Below are the code and all the weights of a small trained network. Each question names an input and a target symbol and asks about switching units off, where a switched-off unit gives its printed mean instead of its output.

import numpy as np


def w(rows, s, z=0):
    codes = np.array(rows[::2]) - 128.0
    scale = np.full(codes.shape[1], s)
    scale[-1] = z or s
    return codes * scale


def f(y):
    return y / 2 * (1 + np.tanh(0.7978845608 * (y + 0.044715 * y**3)))


def softmax(a):
    e = np.exp(a - a.max(-1, keepdims=True))
    return e / e.sum(-1, keepdims=True)


def log_softmax(a):
    a = a - a.max(-1, keepdims=True)
    return a - np.log(np.exp(a).sum(-1, keepdims=True))


def net(x, mask):
    ids = ['δεθμσφψω'.index(c) for c in x.split()]
    T = len(ids)
    res = E[ids] + P[:T]
    u = 0
    for l in range(2):
        q, k, v = (res @ M[l].T for M in (Q, K, V))
        z = softmax(np.where(np.tri(T) > 0, q @ k.T / 4**0.5, -1e9)) @ v
        res = res + np.where(mask[u], z, O[l][:, -1]) @ O[l][:, :-1]
        u += 1
        y = f(res @ A[l][:, :-1].T + A[l][:, -1])
        res = res + np.where(mask[u : u + 16], y, B[l][:, -1]) @ B[l][:, :-1]
        u += 16
    return log_softmax(res[-1] @ U[:, :-1].T + U[:, -1])


Q, K, V, O, A, B = {}, {}, {}, {}, {}, {}
E = w([
[130,145,118,102,69,115,92,136,135],'δ',
[111,129,91,172,118,151,86,142,150],'ε',
[64,84,67,109,137,129,98,133,138],'θ',
[127,84,153,141,103,170,110,132,185],'μ',
[144,137,126,74,91,105,76,58,127],'σ',
[150,142,171,145,182,194,116,110,253],'φ',
[204,110,174,32,149,140,136,171,137],'ψ',
[102,131,103,73,193,213,112,134,118],'ω',
],0.022)
P = w([
[79,101,41,170,108,92,217,195,84],'0',
[193,150,50,124,100,96,187,72,143],'1',
[144,93,178,221,157,12,134,70,136],'2',
[21,215,151,141,78,161,119,49,167],'3',
[198,126,52,90,131,117,160,118,157],'4',
[167,64,197,201,183,47,113,74,131],'5',
[33,205,149,127,110,183,81,98,183],'6',
[235,116,64,73,126,138,127,133,139],'7',
[170,17,213,155,189,67,94,81,135],'8',
[74,205,154,112,94,193,38,111,164],'9',
[252,90,63,41,144,156,107,158,159],'10',
[205,6,224,156,188,87,55,90,126],'11',
[82,191,154,102,120,216,7,144,181],'12',
[220,129,71,85,144,115,143,151,153],'13',
],0.014)
Q[0] = w([
[118,131,101,137,84,165,27,127,154],'L0H1',
[109,156,151,95,115,153,132,121,96],'L0H1',
[238,55,118,165,139,44,250,169,69],'L0H1',
[45,144,137,134,52,167,83,103,151],'L0H1',
],0.015)
K[0] = w([
[163,98,104,131,120,152,40,138,126],'L0H1',
[122,126,131,89,166,144,123,114,100],'L0H1',
[98,170,130,178,83,81,247,112,116],'L0H1',
[172,88,137,93,137,157,48,99,159],'L0H1',
],0.014)
V[0] = w([
[166,104,187,198,75,241,187,194,103],'L0H1',
[122,190,55,224,174,102,134,48,215],'L0H1',
[164,176,166,95,120,99,139,76,150],'L0H1',
[143,135,183,174,6,102,221,156,255],'L0H1',
],0.0049)
O[0] = w([
[79,65,240,30,8,179,108,128,125,103],'L0H1',
[204,121,146,105,89,206,37,86,72,253],'L0H1',
[91,181,133,157,194,95,54,168,147,89],'L0H1',
[178,91,146,132,114,95,114,254,126,167],'L0H1',
],0.0092,0.0031)
A[0] = w([
[114,149,31,124,133,133,137,132,88,53],'L0N1',
[68,78,84,147,75,190,79,185,126,188],'L0N2',
[39,143,145,144,203,119,102,87,68,189],'L0N3',
[81,96,165,136,197,113,152,71,104,71],'L0N4',
[83,112,112,132,62,152,143,145,53,126],'L0N5',
[117,90,169,105,156,2,117,78,70,125],'L0N6',
[186,128,155,76,76,162,81,44,156,192],'L0N7',
[158,152,129,90,124,211,107,193,110,163],'L0N8',
[101,170,183,146,143,78,76,168,121,175],'L0N9',
[129,60,155,149,188,134,87,98,160,236],'L0N10',
[183,138,109,137,118,95,152,67,122,115],'L0N11',
[156,152,122,148,144,80,83,91,122,252],'L0N12',
[98,206,133,119,140,149,49,73,112,5],'L0N13',
[112,176,69,90,106,123,115,149,141,205],'L0N14',
[19,85,192,203,102,108,98,98,140,132],'L0N15',
[175,125,92,73,163,105,172,125,29,151],'L0N16',
],0.0099,0.0044)
B[0] = w([
[101,61,67,95,144,131,151,89,168,148],'L0N1',
[174,180,182,166,97,61,190,84,172,201],'L0N2',
[189,94,224,138,164,142,88,182,190,155],'L0N3',
[163,168,148,181,90,116,132,197,120,135],'L0N4',
[120,143,126,132,79,145,220,114,204,135],'L0N5',
[150,170,125,214,128,200,100,101,94,145],'L0N6',
[107,158,111,167,207,106,133,185,148,250],'L0N7',
[103,182,133,139,124,108,177,74,118,186],'L0N8',
[117,2,141,161,234,116,206,107,19,150],'L0N9',
[116,135,161,154,73,86,92,143,30,212],'L0N10',
[127,84,113,90,92,161,105,182,115,145],'L0N11',
[77,95,249,87,126,184,141,175,220,178],'L0N12',
[88,159,114,134,170,1,106,106,154,170],'L0N13',
[165,114,66,127,50,251,99,140,70,172],'L0N14',
[156,151,100,18,178,194,153,159,49,169],'L0N15',
[80,45,155,114,90,84,154,133,108,150],'L0N16',
],0.0074,0.016)
Q[1] = w([
[27,142,157,103,207,208,186,130,63],'L1H1',
[136,236,63,218,130,150,254,107,186],'L1H1',
[67,191,62,35,202,195,148,137,225],'L1H1',
[133,64,151,116,169,120,141,109,57],'L1H1',
],0.0055)
K[1] = w([
[46,125,203,96,139,173,165,136,67],'L1H1',
[219,186,63,121,214,101,101,118,34],'L1H1',
[166,196,32,64,214,91,44,102,68],'L1H1',
[3,107,100,64,190,56,196,69,146],'L1H1',
],0.0069)
V[1] = w([
[110,174,2,113,143,28,152,219,129],'L1H1',
[152,160,217,72,71,129,95,167,154],'L1H1',
[155,152,124,151,68,100,156,91,166],'L1H1',
[108,91,131,89,200,143,220,116,170],'L1H1',
],0.0062)
O[1] = w([
[72,121,133,163,151,187,144,157,95,136],'L1H1',
[170,137,176,52,154,184,106,97,61,160],'L1H1',
[127,214,129,95,122,62,66,76,96,254],'L1H1',
[160,146,117,88,244,135,128,157,88,209],'L1H1',
],0.011,0.0059)
A[1] = w([
[141,161,54,193,117,171,129,59,152,97],'L1N1',
[82,200,115,49,50,108,157,160,131,152],'L1N2',
[152,126,108,110,62,162,199,82,163,132],'L1N3',
[70,142,211,99,99,92,163,160,80,149],'L1N4',
[155,150,92,97,153,165,134,149,247,21],'L1N5',
[102,136,26,92,63,179,159,129,88,2],'L1N6',
[154,66,96,139,86,85,201,101,108,86],'L1N7',
[94,97,176,221,100,64,167,182,119,70],'L1N8',
[200,129,105,125,67,69,78,127,133,143],'L1N9',
[156,67,155,134,117,197,144,183,132,162],'L1N10',
[99,184,168,123,223,168,159,154,147,130],'L1N11',
[194,99,107,172,94,132,156,140,146,205],'L1N12',
[136,178,125,151,107,45,133,180,138,141],'L1N13',
[211,99,85,91,90,162,146,180,122,84],'L1N14',
[94,194,115,135,101,204,148,126,187,119],'L1N15',
[176,52,155,186,143,145,115,95,135,242],'L1N16',
],0.011,0.0062)
B[1] = w([
[96,49,169,81,189,176,119,80,97,166],'L1N1',
[143,75,163,163,170,132,130,171,94,174],'L1N2',
[131,113,100,141,129,202,61,135,136,171],'L1N3',
[124,111,13,166,97,161,126,84,189,202],'L1N4',
[151,164,113,102,93,124,92,158,70,172],'L1N5',
[71,152,171,136,51,82,170,251,119,158],'L1N6',
[216,137,125,45,114,62,68,120,139,144],'L1N7',
[192,151,98,71,173,195,118,254,132,152],'L1N8',
[69,159,136,138,95,119,150,169,155,200],'L1N9',
[69,153,78,72,197,91,172,158,117,165],'L1N10',
[130,122,132,143,23,126,156,102,94,249],'L1N11',
[136,185,65,191,134,102,169,94,126,161],'L1N12',
[116,107,133,153,183,121,191,115,134,192],'L1N13',
[170,75,133,215,149,96,144,143,145,159],'L1N14',
[235,127,196,99,174,125,93,83,110,172],'L1N15',
[81,89,103,74,76,80,126,78,143,169],'L1N16',
],0.0093,0.016)
U = w([
[161,134,157,151,138,126,101,210,88,3],'δ',
[167,78,61,184,105,236,72,98,133,197],'ε',
[120,38,151,84,21,65,73,123,183,127],'θ',
[95,214,99,151,141,65,139,120,187,193],'μ',
[113,148,156,2,196,149,63,179,219,227],'σ',
[211,208,123,49,83,114,108,137,86,27],'φ',
[184,32,200,125,174,41,144,107,73,70],'ψ',
[70,117,144,82,106,160,169,125,80,166],'ω',
],0.0062,0.0042)

Each question gives the input, a string of symbols that net reads in full, and the target symbol t.
The units are the heads (4 rows each of Q, K, V and O) and the neurons (one row each of A and B). Each row of codes is followed by its name. A weight is (code - 128) times the scale printed after its matrix; where a second scale follows, it is the last column's (O, A, B and U).
mask holds one flag per unit, layer by layer, with each layer's heads first. A switched-off unit (its flag False) gives its mean, the last column of its rows in O or B, instead of its output. The means were averaged over made-up inputs and are rounded, as every weight is.
A unit's drop is (log p(t) with every unit on - log p(t) with that unit switched off) / (log p(t) with every unit on - log p(t) with every unit switched off).
The circuit of an input: a set's keep is (log p(t) with only the set's units on - log p(t) with every unit switched off) / (log p(t) with every unit on - log p(t) with every unit switched off). Starting from the 12 units with the biggest drops (on a tie, the unit counted first), units are removed one at a time, each time the one whose removal leaves the highest keep (on an exact tie, the one counted first), for as long as the keep stays at least 0.8.
circuit, biggest first: the units of the circuit, biggest drop first
most important unit: the unit with the biggest drop
top k neurons: the k neurons with the biggest drops, biggest first
top k neurons in layer l: the k neurons of layer l with the biggest drops, biggest first
input φ ε φ δ ψ δ μ μ φ ψ ε σ, target θ: circuit, biggest first : L0N12; L1N16
input ψ σ θ ψ μ φ φ δ δ, target ω: most important unit : L1H1
input ψ φ φ σ ε μ μ φ ε ω φ, target φ: circuit, biggest first : L1N5; L1N11
input μ ω ψ ε, target φ: top 2 neurons : L0N3; L0N15
input ε ε θ μ φ μ ψ, target ω: circuit, biggest first : L0H1; L1H1; L0N2; L1N11
input ε ε μ ε ε μ μ μ φ δ, target μ: top 2 neurons in layer 0 : L0N13; L0N9
input φ ε ε σ ω φ ω σ, target σ: top 3 neurons in layer 0 : L0N12; L0N11; L0N16
input ψ φ ψ φ, target ω: circuit, biggest first : L0H1; L0N9; L1N11; L1H1
input ε φ ε μ φ μ ε δ ε μ ε ω θ, target φ: top 3 neurons : L0N3; L0N15; L1N5
input δ φ ψ θ σ σ φ ε ε μ φ μ ε, target μ: top 3 neurons : L0N2; L0N13; L0N9
input ω μ ε ψ θ δ φ θ φ δ ε δ ψ, target ω: circuit, biggest first : L0N9; L0H1; L1N11
input σ ω μ θ ψ σ μ, target ω: circuit, biggest first : L0H1; L0N15; L1N11
input φ ε ε ε ε ε μ θ σ μ μ μ, target θ: top 2 neurons in layer 1 : L1N16; L1N4
input ε ω ε ω δ ε σ ψ, target ψ: most important unit : L0N10
input ε σ μ ψ ε, target ε: top 2 neurons in layer 1 : L1N3; L1N1
input ω θ μ μ ψ ψ φ ω ε ψ θ ψ φ, target ω: circuit, biggest first : L0H1; L1N11; L0N15
input δ φ ε ψ ψ ε δ, target ω: top 2 neurons in layer 1 : L1N11; L1N10
input σ δ ω, target σ: top 2 neurons in layer 0 : L0N3; L0N2
input σ δ μ ε ε ψ, target σ: top 2 neurons : L1N8; L0N12
input φ φ φ ε δ ψ ε μ ψ μ φ ψ ε, target ω: circuit, biggest first : L0H1; L0N15; L1N11
input ψ μ ε ω, target φ: top 3 neurons in layer 1 : L1N11; L1N5; L1N15
input μ ω μ μ ε ψ ε φ ε σ, target μ: top 2 neurons in layer 0 : L0N13; L0N7
input ε μ ψ σ μ, target μ: most important unit : L0N12
input ε ε δ μ μ μ ω ε μ ω ε θ μ ω, target ω: top 2 neurons : L0N2; L1N6
input ω δ φ μ ε ε φ μ θ δ μ σ δ, target θ: top 3 neurons : L0N9; L0N13; L0N3
input ψ ε ε ω ε ψ ε φ ε μ ψ φ ψ ε, target ε: top 2 neurons : L1N3; L0N13
input δ ε σ σ φ ψ ε ε μ ε μ μ, target ε: top 2 neurons : L1N4; L0N10
input μ ψ ε ε φ μ δ δ θ φ ψ μ, target φ: top 3 neurons : L0N2; L0N5; L0N15
